Here is a tiny trained network, its code and every weight. The questions are about switching its units off for an input and a target symbol, where a switched-off unit gives its printed mean instead of its output.

import numpy as np


def w(rows, s, z=0):
    codes = np.array(rows[::2]) - 128.0
    scale = np.full(codes.shape[1], s)
    scale[-1] = z or s
    return codes * scale


def f(y):
    return y / 2 * (1 + np.tanh(0.7978845608 * (y + 0.044715 * y**3)))


def softmax(a):
    e = np.exp(a - a.max(-1, keepdims=True))
    return e / e.sum(-1, keepdims=True)


def log_softmax(a):
    a = a - a.max(-1, keepdims=True)
    return a - np.log(np.exp(a).sum(-1, keepdims=True))


def net(x, mask):
    ids = ['βγδεζλξτω'.index(c) for c in x.split()]
    T = len(ids)
    res = E[ids] + P[:T]
    u = 0
    for l in range(2):
        r = res
        for j in range(2):
            rows = slice(2 * j, 2 * j + 2)
            q, k, v = (r @ M[l][rows].T for M in (Q, K, V))
            z = softmax(np.where(np.tri(T) > 0, q @ k.T / 2**0.5, -1e9)) @ v
            o = O[l][rows]
            res = res + np.where(mask[u + j], z, o[:, -1]) @ o[:, :-1]
        u += 2
        y = f(res @ A[l][:, :-1].T + A[l][:, -1])
        res = res + np.where(mask[u : u + 16], y, B[l][:, -1]) @ B[l][:, :-1]
        u += 16
    return log_softmax(res[-1] @ U[:, :-1].T + U[:, -1])


Q, K, V, O, A, B = {}, {}, {}, {}, {}, {}
E = w([
[143,91,151,140,86,167,132],'β',
[101,97,98,144,159,177,172],'γ',
[164,103,98,4,135,102,80],'δ',
[187,128,126,131,182,190,65],'ε',
[119,150,72,151,208,148,151],'ζ',
[97,190,101,194,108,186,90],'λ',
[130,192,155,107,94,100,54],'ξ',
[206,155,152,190,120,85,123],'τ',
[73,107,50,46,40,152,45],'ω',
],0.018)
P = w([
[151,2,140,113,160,144,64],'0',
[153,155,93,85,130,168,152],'1',
[94,137,108,181,91,61,82],'2',
[157,164,97,99,130,162,159],'3',
[101,112,115,184,105,67,89],'4',
[163,182,131,121,130,148,172],'5',
[92,118,108,187,102,57,95],'6',
[165,189,138,119,130,148,172],'7',
[96,94,112,173,106,63,102],'8',
[170,199,143,129,125,143,177],'9',
[99,93,116,181,113,67,94],'10',
[164,192,106,117,121,149,168],'11',
[87,97,107,175,115,53,98],'12',
],0.014)
Q[0] = w([
[121,223,175,2,52,210,201],'L0H1',
[119,151,116,23,141,191,100],'L0H1',
[107,84,69,155,209,57,34],'L0H2',
[154,132,203,156,115,55,80],'L0H2',
],0.0063)
K[0] = w([
[130,201,86,104,107,122,171],'L0H1',
[137,152,162,93,102,179,144],'L0H1',
[194,2,199,139,158,119,56],'L0H2',
[116,81,134,161,201,135,151],'L0H2',
],0.01)
V[0] = w([
[198,229,2,131,127,182,154],'L0H1',
[149,132,117,160,124,153,48],'L0H1',
[67,124,157,126,208,156,114],'L0H2',
[152,73,112,208,117,49,129],'L0H2',
],0.0058)
O[0] = w([
[216,255,121,70,67,98,103,244],'L0H1',
[93,105,55,164,102,82,113,254],'L0H1',
[137,107,52,147,142,103,123,139],'L0H2',
[147,148,202,144,158,105,110,84],'L0H2',
],0.0099,0.0032)
A[0] = w([
[183,122,85,163,191,82,130,251],'L0N1',
[114,79,133,146,76,117,129,75],'L0N2',
[135,2,148,157,114,166,118,62],'L0N3',
[17,96,129,165,161,103,232,84],'L0N4',
[192,96,162,119,99,211,91,67],'L0N5',
[197,219,98,113,198,116,160,109],'L0N6',
[185,157,125,145,76,108,167,110],'L0N7',
[233,167,118,80,144,76,162,167],'L0N8',
[115,195,113,73,68,191,101,143],'L0N9',
[114,83,149,106,141,156,170,25],'L0N10',
[93,85,113,245,172,166,172,187],'L0N11',
[174,167,144,90,199,145,179,112],'L0N12',
[139,229,220,133,78,205,98,105],'L0N13',
[170,32,173,179,123,91,33,237],'L0N14',
[93,139,68,205,161,109,93,73],'L0N15',
[117,86,95,142,170,62,168,173],'L0N16',
],0.0093,0.003)
B[0] = w([
[147,110,76,167,105,196,104,197],'L0N1',
[87,165,165,105,216,79,53,140],'L0N2',
[97,107,107,62,107,110,122,162],'L0N3',
[129,121,186,129,113,98,71,145],'L0N4',
[93,55,174,104,104,161,104,151],'L0N5',
[104,53,136,216,243,131,189,225],'L0N6',
[103,25,137,6,113,161,100,167],'L0N7',
[137,101,179,252,105,93,103,244],'L0N8',
[135,166,254,147,164,123,162,237],'L0N9',
[63,131,138,95,212,181,101,121],'L0N10',
[154,229,133,114,108,124,95,182],'L0N11',
[106,77,109,171,167,148,216,170],'L0N12',
[158,172,23,59,101,139,75,190],'L0N13',
[88,184,92,112,107,62,134,222],'L0N14',
[159,38,107,87,94,22,167,184],'L0N15',
[145,164,89,63,97,187,87,162],'L0N16',
],0.0065,0.011)
Q[1] = w([
[90,176,119,134,163,153,145],'L1H1',
[116,92,82,120,138,59,20],'L1H1',
[213,186,198,75,197,255,178],'L1H2',
[96,173,168,81,118,115,96],'L1H2',
],0.0082)
K[1] = w([
[98,168,137,138,128,221,142],'L1H1',
[102,63,136,121,137,113,57],'L1H1',
[164,254,208,164,113,155,210],'L1H2',
[108,184,141,76,141,138,114],'L1H2',
],0.0069)
V[1] = w([
[28,245,215,184,227,143,68],'L1H1',
[123,3,85,10,170,61,74],'L1H1',
[197,81,76,151,57,141,129],'L1H2',
[225,103,60,13,213,194,134],'L1H2',
],0.0066)
O[1] = w([
[138,63,115,155,148,82,90,85],'L1H1',
[98,140,163,245,124,173,170,252],'L1H1',
[205,195,93,64,54,137,146,138],'L1H2',
[190,197,126,70,204,133,157,182],'L1H2',
],0.011,0.018)
A[1] = w([
[135,108,208,180,199,170,187,3],'L1N1',
[82,146,203,60,106,142,149,70],'L1N2',
[98,105,142,161,82,148,164,114],'L1N3',
[66,95,134,50,176,132,186,133],'L1N4',
[221,32,175,82,155,203,119,189],'L1N5',
[50,194,181,123,60,73,107,139],'L1N6',
[103,216,77,158,125,57,138,153],'L1N7',
[101,113,193,59,198,109,119,69],'L1N8',
[86,228,36,111,181,180,108,84],'L1N9',
[70,106,89,36,3,147,151,162],'L1N10',
[107,198,71,166,165,39,79,208],'L1N11',
[114,63,226,240,35,128,132,111],'L1N12',
[182,211,131,103,185,187,143,119],'L1N13',
[147,173,129,117,179,165,180,61],'L1N14',
[137,182,122,65,153,36,131,181],'L1N15',
[43,72,134,139,201,136,167,14],'L1N16',
],0.0077,0.0057)
B[1] = w([
[176,143,94,151,108,34,67,226],'L1N1',
[115,111,76,151,118,67,79,131],'L1N2',
[155,127,134,25,95,88,166,181],'L1N3',
[95,66,172,187,122,144,129,133],'L1N4',
[30,154,146,131,22,123,114,191],'L1N5',
[131,99,59,188,136,155,94,190],'L1N6',
[108,103,120,97,148,134,97,224],'L1N7',
[181,200,132,180,95,187,166,135],'L1N8',
[160,135,185,88,90,59,124,205],'L1N9',
[213,225,116,157,192,96,116,142],'L1N10',
[71,151,166,60,168,177,96,199],'L1N11',
[155,107,116,67,156,137,174,255],'L1N12',
[89,46,104,102,136,137,106,237],'L1N13',
[72,77,140,144,112,71,100,192],'L1N14',
[143,57,85,149,136,136,254,159],'L1N15',
[179,244,61,166,153,95,153,154],'L1N16',
],0.0075,0.016)
U = w([
[52,187,189,84,24,180,162,165],'β',
[45,49,159,125,113,186,205,160],'γ',
[118,147,212,113,89,3,134,96],'δ',
[89,45,110,142,61,118,30,125],'ε',
[155,90,82,140,195,110,123,75],'ζ',
[120,138,136,22,144,97,163,124],'λ',
[121,194,224,119,232,227,129,254],'ξ',
[170,148,104,153,91,183,211,114],'τ',
[202,190,59,111,93,110,57,59],'ω',
],0.0063,0.0052)

Each question gives the input, a string of symbols that net reads in full, and the target symbol t.
The units are the heads (2 rows each of Q, K, V and O) and the neurons (one row each of A and B). Each row of codes is followed by its name. A weight is (code - 128) times the scale printed after its matrix; where a second scale follows, it is the last column's (O, A, B and U).
mask holds one flag per unit, layer by layer, with each layer's heads first. A switched-off unit (its flag False) gives its mean, the last column of its rows in O or B, instead of its output. The means were averaged over made-up inputs and are rounded, as every weight is.
A unit's drop is (log p(t) with every unit on - log p(t) with that unit switched off) / (log p(t) with every unit on - log p(t) with every unit switched off).
The circuit of an input: a set's keep is (log p(t) with only the set's units on - log p(t) with every unit switched off) / (log p(t) with every unit on - log p(t) with every unit switched off). Starting from the 12 units with the biggest drops (on a tie, the unit counted first), units are removed one at a time, each time the one whose removal leaves the highest keep (on an exact tie, the one counted first), for as long as the keep stays at least 0.8.
circuit, biggest first: the units of the circuit, biggest drop first
k most important neurons: the k neurons with the biggest drops, biggest first
top k neurons in layer l: the k neurons of layer l with the biggest drops, biggest first
input τ γ β, target ε: circuit, biggest first => (L1H2)
input δ δ δ δ δ β β ω τ δ, target δ: circuit, biggest first => (L0N8; L0N9; L0H1)
input ξ δ τ, target γ: circuit, biggest first => (L0H1; L1H2; L1N12)
input γ λ ε β λ δ δ δ ζ ε τ, target ξ: top 2 neurons in layer 0 => (L0N3; L0N11)
input δ ζ ξ ξ δ δ ω β ζ γ, target γ: 2 most important neurons => (L1N1; L0N13)
input β δ τ ε ζ, target ζ: circuit, biggest first => (L0H1; L1N16; L1N5)
input γ δ ζ, target ξ: circuit, biggest first => (L0N11; L0H1; L1N11)
input δ ξ ω τ δ τ ζ ω γ ε ω, target δ: 3 most important neurons => (L1N1; L0N8; L0N3)
input ε λ ε δ δ δ β β, target β: 2 most important neurons => (L0N7; L1N5)
input ζ δ ε ω β δ ξ ξ β δ ζ, target λ: top 3 neurons in layer 0 => (L0N15; L0N8; L0N9)
input δ ξ δ ε ε, target δ: 3 most important neurons => (L1N1; L0N8; L1N9)
input λ λ ε τ ζ ε δ β ζ ξ ε ε λ, target ω: 2 most important neurons => (L0N6; L1N10)
input ζ δ δ ω ω τ ε ε β ξ ζ, target λ: 3 most important neurons => (L0N9; L0N15; L0N8)
input ζ β δ, target λ: most important neuron => (L0N8)
input ε δ δ β γ β ε ζ λ ζ λ ζ ω, target β: 2 most important neurons => (L0N3; L1N1)
input ζ δ δ δ ζ ζ ε ζ δ β, target β: top 3 neurons in layer 0 => (L0N7; L0N14; L0N8)
input γ δ β ξ γ ζ τ λ, target λ: top 2 neurons in layer 0 => (L0N13; L0N9)
input ω δ δ ω, target ω: 3 most important neurons => (L0N9; L0N6; L1N10)
input ξ ε ω ε ε, target γ: top 2 neurons in layer 0 => (L0N6; L0N14)
input δ δ ω δ ω λ ζ, target δ: top 4 neurons in layer 1 => (L1N1; L1N9; L1N14; L1N3)
input ζ ε ω δ ζ δ λ δ ζ ε τ λ τ, target λ: 2 most important neurons => (L0N9; L0N8)
input ε δ ω ω β τ ε δ τ λ ζ ξ, target ξ: top 4 neurons in layer 0 => (L0N13; L0N8; L0N9; L0N6)
input ζ γ δ ω β, target λ: most important neuron => (L0N8)
input β τ δ ε ω ε ε δ δ, target ζ: top 3 neurons in layer 0 => (L0N3; L0N2; L0N10)
input ω δ ω τ, target τ: top 4 neurons in layer 0 => (L0N8; L0N14; L0N9; L0N7)
input ω ζ δ λ δ δ β β ε δ ζ λ β, target τ: 2 most important neurons => (L0N3; L1N12)
input δ γ δ δ δ τ ω τ, target τ: most important neuron => (L0N8)
input δ δ β β δ ζ ω ε δ δ, target δ: 2 most important neurons => (L0N8; L0N6)
